Here is a tiny trained network, its code and every weight. The questions are about switching its units off for an input and a class, where a switched-off unit gives its printed mean instead of its output.

import numpy as np


def w(rows, s, z=0):
    codes = np.array(rows[::2]) - 128.0
    scale = np.full(codes.shape[1], s)
    scale[-1] = z or s
    return codes * scale


def f(y):
    return np.maximum(y, 0)


def log_softmax(a):
    a = a - a.max(-1, keepdims=True)
    return a - np.log(np.exp(a).sum(-1, keepdims=True))


def net(x, mask):
    res = np.array(x, float).reshape(1, 3) / 4 @ E
    y = f(res @ A[0][:, :-1].T + A[0][:, -1])
    res = res + np.where(mask, y, B[0][:, -1]) @ B[0][:, :-1]
    return log_softmax(res[-1] @ U[:, :-1].T + U[:, -1])


A, B = {}, {}
E = w([
[125,179,86,45,130,163,12,110,184,96,252,51],'x0',
[162,38,72,175,87,68,59,2,173,133,109,71],'x1',
[108,132,77,196,60,50,84,213,130,2,153,128],'x2',
],0.0083)
A[0] = w([
[104,220,83,41,174,185,58,88,176,117,126,4,55],'N0',
[133,109,119,163,143,37,114,70,153,142,161,71,77],'N1',
[144,95,213,3,155,198,97,71,143,252,113,76,40],'N2',
[182,102,116,151,129,40,75,78,194,157,120,111,77],'N3',
[129,158,98,108,128,205,13,162,190,122,217,90,9],'N4',
[63,203,157,62,154,164,147,196,64,136,186,210,110],'N5',
[34,208,123,130,157,133,137,217,113,147,212,184,106],'N6',
[67,127,30,163,108,82,151,183,83,53,125,119,61],'N7',
[85,155,84,134,108,53,107,158,167,45,155,143,85],'N8',
[123,119,135,136,117,75,91,183,109,64,162,81,63],'N9',
],0.0057,0.0012)
B[0] = w([
[65,103,248,113,203,34,78,129,119,147,124,151,242],'N0',
[184,144,156,121,9,193,49,84,161,62,151,46,204],'N1',
[148,175,35,89,89,59,204,188,125,161,236,132,255],'N2',
[168,84,186,115,76,200,69,87,200,119,152,114,218],'N3',
[114,60,230,180,185,111,81,90,122,160,104,255,232],'N4',
[188,121,103,149,83,152,73,117,144,69,104,174,232],'N5',
[240,101,161,132,31,183,66,81,170,89,129,155,213],'N6',
[131,152,92,154,185,94,136,134,144,162,146,109,220],'N7',
[75,144,70,187,153,102,213,178,168,228,193,143,212],'N8',
[109,217,40,140,123,128,177,200,144,142,123,119,192],'N9',
],0.0076,0.0074)
U = w([
[191,118,144,109,45,254,116,94,174,43,154,108,101],'0',
[109,178,51,133,137,92,186,163,134,219,195,121,21],'1',
[82,64,203,172,172,74,135,121,90,176,35,178,251],'2',
],0.0075,0.0017)

Each question gives the input, the list of numbers given to net, and the class t.
The units are the neurons (one row each of A and B). Each row of codes is followed by its name. A weight is (code - 128) times the scale printed after its matrix; where a second scale follows, it is the last column's (A, B and U).
mask holds one flag per neuron, in row order. A switched-off neuron (its flag False) gives its mean, the last column of its row in B, instead of its output. The means were averaged over made-up inputs and are rounded, as every weight is.
A unit's drop is (log p(t) with every unit on - log p(t) with that unit switched off) / (log p(t) with every unit on - log p(t) with every unit switched off).
The circuit of an input: a set's keep is (log p(t) with only the set's units on - log p(t) with every unit switched off) / (log p(t) with every unit on - log p(t) with every unit switched off). Starting from all 10 units, units are removed one at a time, each time the one whose removal leaves the highest keep (on an exact tie, the one counted first), for as long as the keep stays at least 0.8.
circuit, biggest first: the units of the circuit, biggest drop first
unit that matters most: the unit with the biggest drop
k most important neurons: the k neurons with the biggest drops, biggest first
drop when u is switched off: that unit's drop, to one decimal
input [-5,5,-4], class 0: unit that matters most	N0
input [0,-6,-6], class 0: 3 most important neurons	N5, N6, N8
input [7,6,-7], class 1: 3 most important neurons	N2, N0, N6
input [8,-3,5], class 2: 3 most important neurons	N4, N0, N2
input [-1,-8,-8], class 0: 2 most important neurons	N5, N6
input [0,5,-7], class 1: 3 most important neurons	N2, N6, N5
input [-5,7,7], class 0: 3 most important neurons	N1, N3, N2
input [-2,4,-4], class 0: 3 most important neurons	N8, N0, N7
input [-6,-5,6], class 1: 3 most important neurons	N4, N7, N0
input [-5,6,-1], class 0: circuit, biggest first	N0, N1
input [3,1,2], class 2: circuit, biggest first	N2, N4, N6
input [-1,-3,-2], class 0: circuit, biggest first	N0, N8
input [-1,0,4], class 1: 2 most important neurons	N4, N0
input [8,-3,-6], class 2: circuit, biggest first	N0
input [7,-3,-5], class 2: 2 most important neurons	N0, N4
input [8,1,5], class 2: 2 most important neurons	N4, N0
input [0,3,-5], class 1: drop when N4 is switched off	0.1
input [-2,6,8], class 1: drop when N3 is switched off	-0.1
input [-4,-2,-7], class 1: drop when N2 is switched off	0.5
input [8,-5,4], class 2: circuit, biggest first	N4
